Here is a tiny trained network, its code and every weight. The questions are about switching its units off for an input and a class, where a switched-off unit gives its printed mean instead of its output.

import numpy as np


def w(rows, s, z=0):
    codes = np.array(rows[::2]) - 128.0
    scale = np.full(codes.shape[1], s)
    scale[-1] = z or s
    return codes * scale


def norm(h):
    return h / np.sqrt((h * h).mean(-1, keepdims=True) + 1e-5)


def f(y):
    return y / 2 * (1 + np.tanh(0.7978845608 * (y + 0.044715 * y**3)))


def log_softmax(a):
    a = a - a.max(-1, keepdims=True)
    return a - np.log(np.exp(a).sum(-1, keepdims=True))


def net(x, mask):
    res = np.array(x, float).reshape(1, 7) / 4 @ E
    u = 0
    for l in range(3):
        y = f(norm(res) @ A[l][:, :-1].T + A[l][:, -1])
        res = res + np.where(mask[u : u + 5], y, B[l][:, -1]) @ B[l][:, :-1]
        u += 5
    return log_softmax(norm(res)[-1] @ U[:, :-1].T + U[:, -1])


A, B = {}, {}
E = w([
[79,166,155,181,118,175,38,77,151,121,152],'x0',
[185,137,148,233,116,168,248,130,122,103,115],'x1',
[134,190,189,87,85,202,122,102,60,23,155],'x2',
[136,181,211,167,80,187,135,197,162,231,152],'x3',
[187,215,210,109,96,144,240,7,235,101,92],'x4',
[137,67,122,78,188,72,110,110,129,140,239],'x5',
[193,118,171,206,136,107,109,127,108,168,254],'x6',
],0.0063)
A[0] = w([
[107,157,159,177,94,159,74,173,108,161,140,141],'0.n0',
[148,110,113,151,157,102,249,204,136,181,67,5],'0.n1',
[89,195,148,147,82,163,141,151,120,116,79,157],'0.n2',
[114,113,111,200,163,109,111,91,166,147,83,97],'0.n3',
[133,157,165,168,115,152,141,63,142,57,186,50],'0.n4',
],0.012,0.0029)
B[0] = w([
[115,155,127,107,149,177,79,204,184,83,171,211],'0.n0',
[66,61,157,65,2,205,188,70,150,169,158,255],'0.n1',
[187,122,151,131,220,73,123,165,94,164,60,236],'0.n2',
[23,230,101,146,85,135,130,133,94,136,153,174],'0.n3',
[80,89,142,181,54,205,142,77,81,134,143,215],'0.n4',
],0.0084,0.0076)
A[1] = w([
[146,117,160,179,69,132,135,112,115,170,89,73],'1.n0',
[180,157,160,165,125,147,196,102,96,91,206,112],'1.n1',
[169,131,166,169,174,90,65,92,168,198,179,4],'1.n2',
[87,61,79,150,153,92,76,133,96,122,250,135],'1.n3',
[107,157,133,170,128,148,97,106,149,140,222,122],'1.n4',
],0.015,0.0044)
B[1] = w([
[147,61,84,89,102,132,105,66,147,103,187,193],'1.n0',
[86,121,191,78,2,148,192,113,133,184,95,196],'1.n1',
[168,76,155,36,89,141,71,121,41,54,69,152],'1.n2',
[136,78,66,134,248,174,61,75,122,115,117,251],'1.n3',
[60,206,106,154,148,107,163,145,190,208,166,200],'1.n4',
],0.01,0.012)
A[2] = w([
[135,123,209,169,123,197,44,232,77,190,148,150],'2.n0',
[189,154,211,174,67,82,208,56,73,121,219,7],'2.n1',
[193,206,227,184,178,194,148,6,52,79,132,254],'2.n2',
[119,91,55,139,180,178,161,127,55,36,66,236],'2.n3',
[90,60,105,84,180,110,50,88,133,120,199,154],'2.n4',
],0.012,0.00065)
B[2] = w([
[163,228,209,166,101,161,124,92,165,56,134,186],'2.n0',
[123,16,97,45,61,119,203,162,135,113,70,200],'2.n1',
[131,106,144,157,85,236,128,127,181,184,250,171],'2.n2',
[140,129,165,99,84,53,145,192,100,58,83,212],'2.n3',
[205,111,127,186,147,134,152,91,127,194,184,247],'2.n4',
],0.011,0.012)
U = w([
[124,169,130,180,175,177,82,80,193,199,204,227],'0',
[210,28,77,129,214,72,74,117,84,115,151,167],'1',
[85,67,139,89,16,143,202,98,143,164,119,205],'2',
[82,168,91,94,155,2,133,144,110,114,37,4],'3',
[144,217,207,131,103,131,93,183,152,42,91,14],'4',
],0.012,0.0019)

Each question gives the input, the list of numbers given to net, and the class t.
The units are the neurons (one row each of A and B). Each row of codes is followed by its name. A weight is (code - 128) times the scale printed after its matrix; where a second scale follows, it is the last column's (A, B and U).
mask holds one flag per neuron, layer by layer. A switched-off neuron (its flag False) gives its mean, the last column of its row in B, instead of its output. The means were averaged over made-up inputs and are rounded, as every weight is.
A unit's drop is (log p(t) with every unit on - log p(t) with that unit switched off) / (log p(t) with every unit on - log p(t) with every unit switched off).
The circuit of an input: a set's keep is (log p(t) with only the set's units on - log p(t) with every unit switched off) / (log p(t) with every unit on - log p(t) with every unit switched off). Starting from the 12 units with the biggest drops (on a tie, the unit counted first), units are removed one at a time, each time the one whose removal leaves the highest keep (on an exact tie, the one counted first), for as long as the keep stays at least 0.8.
units of the circuit, in order: the units of the circuit, biggest drop first
unit that matters most: the unit with the biggest drop
k most important neurons: the k neurons with the biggest drops, biggest first
top k neurons in layer l: the k neurons of layer l with the biggest drops, biggest first
drop of u: that unit's drop, to one decimal
input [8,-4,8,-1,5,1,8], class 2: units of the circuit, in order	(1.n1)
input [-6,-4,6,2,2,5,-6], class 3: 2 most important neurons	(1.n3; 1.n0)
input [5,-6,4,6,-6,-6,2], class 4: 3 most important neurons	(2.n0; 0.n2; 1.n0)
input [1,2,4,-2,0,-5,-3], class 4: top 2 neurons in layer 0	(0.n2; 0.n1)
input [7,-7,-8,1,4,2,-6], class 3: units of the circuit, in order	(2.n2; 0.n1)
input [1,6,-6,-3,-4,0,0], class 0: top 2 neurons in layer 2	(2.n1; 2.n3)
input [2,-7,-1,-3,4,3,2], class 1: 2 most important neurons	(0.n1; 1.n2)
input [4,-8,1,7,8,-6,-8], class 4: units of the circuit, in order	(2.n4; 0.n1)
input [4,2,6,1,0,-3,-5], class 4: top 2 neurons in layer 0	(0.n2; 0.n1)
input [3,-1,7,-7,-4,2,7], class 0: top 2 neurons in layer 0	(0.n4; 0.n2)
input [-2,-4,2,3,-6,-2,8], class 0: 2 most important neurons	(0.n0; 1.n4)
input [-2,-8,-5,-2,4,0,0], class 1: 2 most important neurons	(0.n1; 1.n4)
input [-1,-4,5,1,-5,1,-6], class 1: 2 most important neurons	(2.n4; 1.n1)
input [5,4,6,2,-7,7,-3], class 0: unit that matters most	1.n4
input [8,-2,5,5,-2,-4,7], class 4: top 3 neurons in layer 0	(0.n0; 0.n2; 0.n1)
input [3,-2,-1,2,-6,5,-3], class 1: 2 most important neurons	(1.n3; 0.n1)
input [4,6,7,6,-5,7,-2], class 0: 3 most important neurons	(1.n3; 2.n3; 1.n4)
input [8,3,-1,0,-8,0,0], class 0: 2 most important neurons	(1.n4; 0.n0)
input [1,6,0,5,-5,0,2], class 0: 3 most important neurons	(0.n0; 2.n3; 1.n4)
input [-3,-5,-8,2,-2,4,0], class 1: units of the circuit, in order	(1.n3)
input [-4,-7,-1,8,-5,5,-6], class 0: top 2 neurons in layer 1	(1.n2; 1.n0)
input [-1,-3,1,4,-7,-1,-5], class 4: 2 most important neurons	(2.n0; 1.n0)
input [8,6,2,0,3,4,7], class 2: 2 most important neurons	(1.n1; 2.n1)
input [8,-7,4,0,-1,-6,2], class 4: top 2 neurons in layer 1	(1.n3; 1.n0)
input [-4,6,-7,2,-7,-5,8], class 0: top 2 neurons in layer 2	(2.n1; 2.n3)
input [8,-8,-6,8,2,-2,-7], class 4: drop of 1.n3	0.2
input [7,1,0,-4,1,6,-6], class 0: unit that matters most	0.n2
input [-7,1,1,-7,2,-7,-7], class 3: drop of 2.n3	0.1
